Below are the code and all the weights of a small trained network. Each question names an input and a class and asks about switching units off, where a switched-off unit gives its printed mean instead of its output.

import numpy as np


def w(rows, s, z=0):
    codes = np.array(rows[::2]) - 128.0
    scale = np.full(codes.shape[1], s)
    scale[-1] = z or s
    return codes * scale


def norm(h):
    return h / np.sqrt((h * h).mean(-1, keepdims=True) + 1e-5)


def f(y):
    return y / 2 * (1 + np.tanh(0.7978845608 * (y + 0.044715 * y**3)))


def log_softmax(a):
    a = a - a.max(-1, keepdims=True)
    return a - np.log(np.exp(a).sum(-1, keepdims=True))


def net(x, mask):
    res = np.array(x, float).reshape(1, 4) / 4 @ E
    u = 0
    for l in range(3):
        y = f(norm(res) @ A[l][:, :-1].T + A[l][:, -1])
        res = res + np.where(mask[u : u + 11], y, B[l][:, -1]) @ B[l][:, :-1]
        u += 11
    return log_softmax(norm(res)[-1] @ U[:, :-1].T + U[:, -1])


A, B = {}, {}
E = w([
[174,118,197,196,237,93,114,175,167,175],'x0',
[142,101,208,186,59,226,134,129,118,171],'x1',
[128,128,128,125,130,130,129,126,128,127],'x2',
[246,160,63,161,139,162,165,134,192,107],'x3',
],0.011)
A[0] = w([
[208,143,108,159,130,133,137,130,152,134,38],'L0N0',
[88,122,245,168,207,67,114,146,129,149,102],'L0N1',
[143,122,224,171,64,251,133,127,132,140,236],'L0N2',
[117,120,102,112,152,163,135,120,129,106,77],'L0N3',
[141,138,123,138,110,119,132,114,121,132,117],'L0N4',
[204,142,34,128,95,183,136,136,147,133,113],'L0N5',
[165,109,94,143,72,119,127,137,122,143,109],'L0N6',
[26,113,147,101,95,128,113,125,105,125,226],'L0N7',
[194,117,164,174,211,114,118,138,142,135,2],'L0N8',
[145,133,141,196,49,136,124,132,130,124,76],'L0N9',
[129,131,109,126,95,103,131,126,100,123,66],'L0N10',
],0.018,0.0053)
B[0] = w([
[128,171,99,113,136,166,164,168,121,152,172],'L0N0',
[83,71,117,137,117,69,64,96,88,64,216],'L0N1',
[204,73,216,138,65,216,115,139,74,113,250],'L0N2',
[185,80,89,142,118,106,68,111,142,161,134],'L0N3',
[91,112,136,119,129,137,143,146,151,113,130],'L0N4',
[122,74,150,128,70,81,118,68,177,66,199],'L0N5',
[40,153,158,90,129,121,196,107,110,131,146],'L0N6',
[166,172,97,110,174,162,162,147,163,191,218],'L0N7',
[143,169,120,103,174,157,155,174,155,198,188],'L0N8',
[114,183,173,1,199,48,181,82,112,83,165],'L0N9',
[149,110,107,169,125,119,126,162,170,104,139],'L0N10',
],0.02,0.022)
A[1] = w([
[127,122,181,150,167,169,94,179,67,157,125],'L1N0',
[245,194,105,58,206,172,133,162,130,131,134],'L1N1',
[191,115,71,146,60,149,56,113,116,33,95],'L1N2',
[134,110,113,171,159,134,129,203,174,117,190],'L1N3',
[92,125,114,149,120,101,60,107,3,62,74],'L1N4',
[99,160,207,184,132,190,190,164,94,189,99],'L1N5',
[121,227,48,199,168,104,167,135,215,235,80],'L1N6',
[236,147,170,171,163,113,131,138,171,120,110],'L1N7',
[100,85,219,226,25,148,72,77,88,153,46],'L1N8',
[201,85,197,174,88,205,141,206,145,152,49],'L1N9',
[11,135,109,207,95,23,133,120,170,100,5],'L1N10',
],0.015,0.0027)
B[1] = w([
[208,117,83,148,122,157,137,144,178,132,182],'L1N0',
[155,144,108,140,132,184,183,158,138,174,251],'L1N1',
[124,84,171,143,85,87,153,130,164,132,179],'L1N2',
[96,114,156,64,131,113,191,109,95,116,151],'L1N3',
[152,95,171,115,187,129,41,133,113,129,182],'L1N4',
[202,139,65,123,69,128,94,88,150,145,182],'L1N5',
[91,102,176,101,178,51,157,230,125,49,214],'L1N6',
[102,134,99,118,152,166,142,141,106,163,173],'L1N7',
[78,75,167,145,153,88,202,252,148,94,191],'L1N8',
[119,172,62,123,117,118,59,49,126,195,230],'L1N9',
[192,195,54,124,82,114,110,75,139,182,173],'L1N10',
],0.023,0.018)
A[2] = w([
[62,210,55,129,160,103,23,44,89,129,64],'L2N0',
[157,123,126,138,97,168,106,109,114,83,134],'L2N1',
[113,129,144,121,137,156,127,161,162,104,93],'L2N2',
[163,223,55,176,110,250,121,79,124,219,56],'L2N3',
[101,171,42,179,79,119,85,78,202,122,42],'L2N4',
[81,159,123,164,202,138,180,170,142,89,145],'L2N5',
[205,113,106,130,77,81,100,97,103,132,128],'L2N6',
[39,170,208,143,95,172,144,111,72,33,4],'L2N7',
[129,146,194,132,109,194,93,119,69,97,53],'L2N8',
[85,89,157,186,143,134,108,131,74,124,84],'L2N9',
[58,168,71,106,122,75,130,86,161,158,125],'L2N10',
],0.021,0.0037)
B[2] = w([
[167,254,191,23,138,91,113,20,57,188,171],'L2N0',
[32,114,95,117,182,96,101,114,131,139,161],'L2N1',
[80,98,84,122,154,138,108,134,101,146,150],'L2N2',
[224,118,109,80,90,245,127,94,211,220,249],'L2N3',
[132,139,44,214,107,83,114,159,160,128,176],'L2N4',
[75,154,125,100,134,119,179,164,71,90,197],'L2N5',
[81,204,135,176,131,136,157,120,95,101,218],'L2N6',
[73,101,170,90,104,164,145,57,82,124,145],'L2N7',
[81,144,26,154,195,51,110,136,218,118,160],'L2N8',
[141,144,134,203,140,202,99,150,92,102,144],'L2N9',
[104,167,73,233,153,151,95,167,96,146,154],'L2N10',
],0.023,0.02)
U = w([
[92,163,95,72,177,105,225,232,112,124,248],'0',
[214,115,106,83,96,247,146,118,193,217,230],'1',
[98,169,42,249,50,56,139,117,170,98,11],'2',
[66,60,204,81,42,128,166,19,143,69,56],'3',
[143,214,158,90,161,69,56,60,54,158,97],'4',
[154,26,164,217,152,135,15,189,121,112,4],'5',
],0.012,0.0015)

Each question gives the input, the list of numbers given to net, and the class t.
The units are the neurons (one row each of A and B). Each row of codes is followed by its name. A weight is (code - 128) times the scale printed after its matrix; where a second scale follows, it is the last column's (A, B and U).
mask holds one flag per neuron, layer by layer. A switched-off neuron (its flag False) gives its mean, the last column of its row in B, instead of its output. The means were averaged over made-up inputs and are rounded, as every weight is.
A unit's drop is (log p(t) with every unit on - log p(t) with that unit switched off) / (log p(t) with every unit on - log p(t) with every unit switched off).
The circuit of an input: a set's keep is (log p(t) with only the set's units on - log p(t) with every unit switched off) / (log p(t) with every unit on - log p(t) with every unit switched off). Starting from the 12 units with the biggest drops (on a tie, the unit counted first), units are removed one at a time, each time the one whose removal leaves the highest keep (on an exact tie, the one counted first), for as long as the keep stays at least 0.8.
units of the circuit, in order: the units of the circuit, biggest drop first
top k neurons: the k neurons with the biggest drops, biggest first
top k neurons in layer l: the k neurons of layer l with the biggest drops, biggest first
drop when u is switched off: that unit's drop, to one decimal
input [7,8,-3,-5], class 5: units of the circuit, in order => (L0N1)
input [-6,-3,6,1], class 2: top 2 neurons => (L0N8, L0N5)
input [-5,-1,-8,5], class 2: top 2 neurons => (L0N2, L0N5)
input [-1,-1,-3,-6], class 0: units of the circuit, in order => (L0N2, L0N7, L1N6)
input [0,7,-4,1], class 3: top 2 neurons => (L0N7, L0N8)
input [3,-2,1,5], class 0: units of the circuit, in order => (L0N2, L1N6)
input [-7,-8,-6,1], class 2: top 2 neurons => (L0N8, L0N0)
input [8,-6,7,-1], class 4: top 3 neurons => (L0N1, L0N2, L0N7)
input [-7,3,-4,1], class 3: top 2 neurons in layer 0 => (L0N5, L0N8)
input [0,3,0,6], class 3: top 2 neurons => (L0N5, L0N7)
input [1,8,-7,-7], class 5: top 3 neurons in layer 0 => (L0N1, L0N8, L0N0)
input [8,-1,1,1], class 0: top 3 neurons => (L0N2, L0N8, L0N5)
input [3,-1,-7,-2], class 4: top 2 neurons in layer 0 => (L0N1, L0N2)
input [1,7,-7,-6], class 5: top 4 neurons => (L0N1, L0N8, L1N8, L0N0)
input [4,-6,-6,-5], class 4: top 2 neurons => (L0N2, L0N1)
input [5,0,-7,-4], class 4: top neuron in layer 1 => (L1N10)
input [-2,0,-1,6], class 2: top 3 neurons => (L0N5, L0N2, L1N10)
input [2,-7,8,-7], class 4: top 2 neurons in layer 0 => (L0N2, L0N1)
input [0,-6,2,1], class 2: top 3 neurons in layer 1 => (L1N2, L1N1, L1N9)
input [-7,-7,-6,-2], class 0: top neuron in layer 0 => (L0N2)
input [-6,2,7,8], class 3: drop when L0N5 is switched off => 0.2
input [6,4,-1,-1], class 5: drop when L0N1 is switched off => 0.9
input [5,4,-4,-5], class 5: drop when L0N1 is switched off => 0.9
input [-3,-2,0,-6], class 0: drop when L1N1 is switched off => 0.0
input [0,-6,7,1], class 2: top 3 neurons in layer 1 => (L1N2, L1N1, L1N9)
